Below are the code and all the weights of a small trained network. Each question names an input and a class and asks about switching units off, where a switched-off unit gives its printed mean instead of its output.

import numpy as np


def w(rows, s, z=0):
    codes = np.array(rows[::2]) - 128.0
    scale = np.full(codes.shape[1], s)
    scale[-1] = z or s
    return codes * scale


def f(y):
    return y / 2 * (1 + np.tanh(0.7978845608 * (y + 0.044715 * y**3)))


def log_softmax(a):
    a = a - a.max(-1, keepdims=True)
    return a - np.log(np.exp(a).sum(-1, keepdims=True))


def net(x, mask):
    res = np.array(x, float).reshape(1, 6) / 4 @ E
    y = f(res @ A[0][:, :-1].T + A[0][:, -1])
    res = res + np.where(mask, y, B[0][:, -1]) @ B[0][:, :-1]
    return log_softmax(res[-1] @ U[:, :-1].T + U[:, -1])


A, B = {}, {}
E = w([
[129,129,129],'x0',
[61,142,199],'x1',
[120,2,144],'x2',
[127,133,128],'x3',
[129,127,127],'x4',
[222,103,235],'x5',
],0.0095)
A[0] = w([
[181,116,158,95],'N1',
[113,60,123,205],'N2',
[186,141,177,29],'N3',
[162,96,221,38],'N4',
[125,242,120,145],'N5',
[84,110,30,40],'N6',
[174,102,25,155],'N7',
[213,110,60,80],'N8',
[191,110,143,65],'N9',
[104,57,156,201],'N10',
[100,93,125,164],'N11',
[206,133,150,77],'N12',
[155,164,60,219],'N13',
[159,163,97,177],'N14',
[63,155,203,117],'N15',
[71,87,120,214],'N16',
[138,205,106,253],'N17',
[126,106,250,35],'N18',
[123,89,115,191],'N19',
[117,90,128,156],'N20',
[203,136,67,144],'N21',
[84,103,176,55],'N22',
[69,147,98,68],'N23',
[175,134,168,62],'N24',
[87,119,98,223],'N25',
],0.013,0.0041)
B[0] = w([
[55,209,89,183],'N1',
[217,160,168,206],'N2',
[94,151,79,181],'N3',
[111,167,102,228],'N4',
[166,149,165,255],'N5',
[105,158,57,214],'N6',
[105,127,148,224],'N7',
[1,37,182,194],'N8',
[64,156,97,176],'N9',
[174,137,160,220],'N10',
[134,166,149,158],'N11',
[88,121,84,189],'N12',
[145,102,191,227],'N13',
[120,103,161,184],'N14',
[26,13,202,184],'N15',
[117,154,153,187],'N16',
[158,133,171,246],'N17',
[105,149,84,231],'N18',
[210,201,178,168],'N19',
[191,192,139,159],'N20',
[108,87,160,201],'N21',
[96,121,65,154],'N22',
[98,121,85,175],'N23',
[92,140,45,171],'N24',
[120,177,140,188],'N25',
],0.0064,0.0083)
U = w([
[158,149,115,252],'0',
[89,45,141,85],'1',
[129,211,7,2],'2',
[177,158,120,189],'3',
[224,206,159,34],'4',
[160,135,117,151],'5',
],0.012,0.0067)

Each question gives the input, the list of numbers given to net, and the class t.
The units are the neurons (one row each of A and B). Each row of codes is followed by its name. A weight is (code - 128) times the scale printed after its matrix; where a second scale follows, it is the last column's (A, B and U).
mask holds one flag per neuron, in row order. A switched-off neuron (its flag False) gives its mean, the last column of its row in B, instead of its output. The means were averaged over made-up inputs and are rounded, as every weight is.
A unit's drop is (log p(t) with every unit on - log p(t) with that unit switched off) / (log p(t) with every unit on - log p(t) with every unit switched off).
The circuit of an input: a set's keep is (log p(t) with only the set's units on - log p(t) with every unit switched off) / (log p(t) with every unit on - log p(t) with every unit switched off). Starting from the 12 units with the biggest drops (on a tie, the unit counted first), units are removed one at a time, each time the one whose removal leaves the highest keep (on an exact tie, the one counted first), for as long as the keep stays at least 0.8.
circuit, biggest first: the units of the circuit, biggest drop first
unit that matters most: the unit with the biggest drop
k most important neurons: the k neurons with the biggest drops, biggest first
drop of u: that unit's drop, to one decimal
input [3,7,-5,-4,1,-2], class 1: unit that matters most	N15
input [6,7,8,0,3,0], class 4: circuit, biggest first	N2, N10, N20
input [-6,-3,-6,1,1,-4], class 4: circuit, biggest first	N5, N17
input [-6,-7,-5,-1,-4,-4], class 1: circuit, biggest first	N8, N21, N13
input [0,-3,7,-6,4,4], class 4: circuit, biggest first	N2, N19
input [4,3,-8,0,-4,-3], class 4: circuit, biggest first	N5, N17
input [8,-8,-2,1,1,7], class 1: circuit, biggest first	N8, N21
input [0,-8,0,-3,-4,8], class 1: 2 most important neurons	N8, N21
input [3,7,3,-4,-1,8], class 2: 2 most important neurons	N18, N4
input [-3,2,8,1,-2,-7], class 4: 2 most important neurons	N2, N19
input [6,-7,-4,2,-8,-6], class 3: drop of N15	0.3
input [6,7,-2,-3,-2,7], class 1: drop of N15	1.8
input [-3,-8,1,3,8,7], class 1: drop of N8	0.8
input [0,-5,-7,-3,-4,8], class 2: drop of N24	0.2
input [-7,-8,1,-5,-7,7], class 1: 2 most important neurons	N8, N21
input [-7,-7,-1,-5,-2,8], class 2: unit that matters most	N1
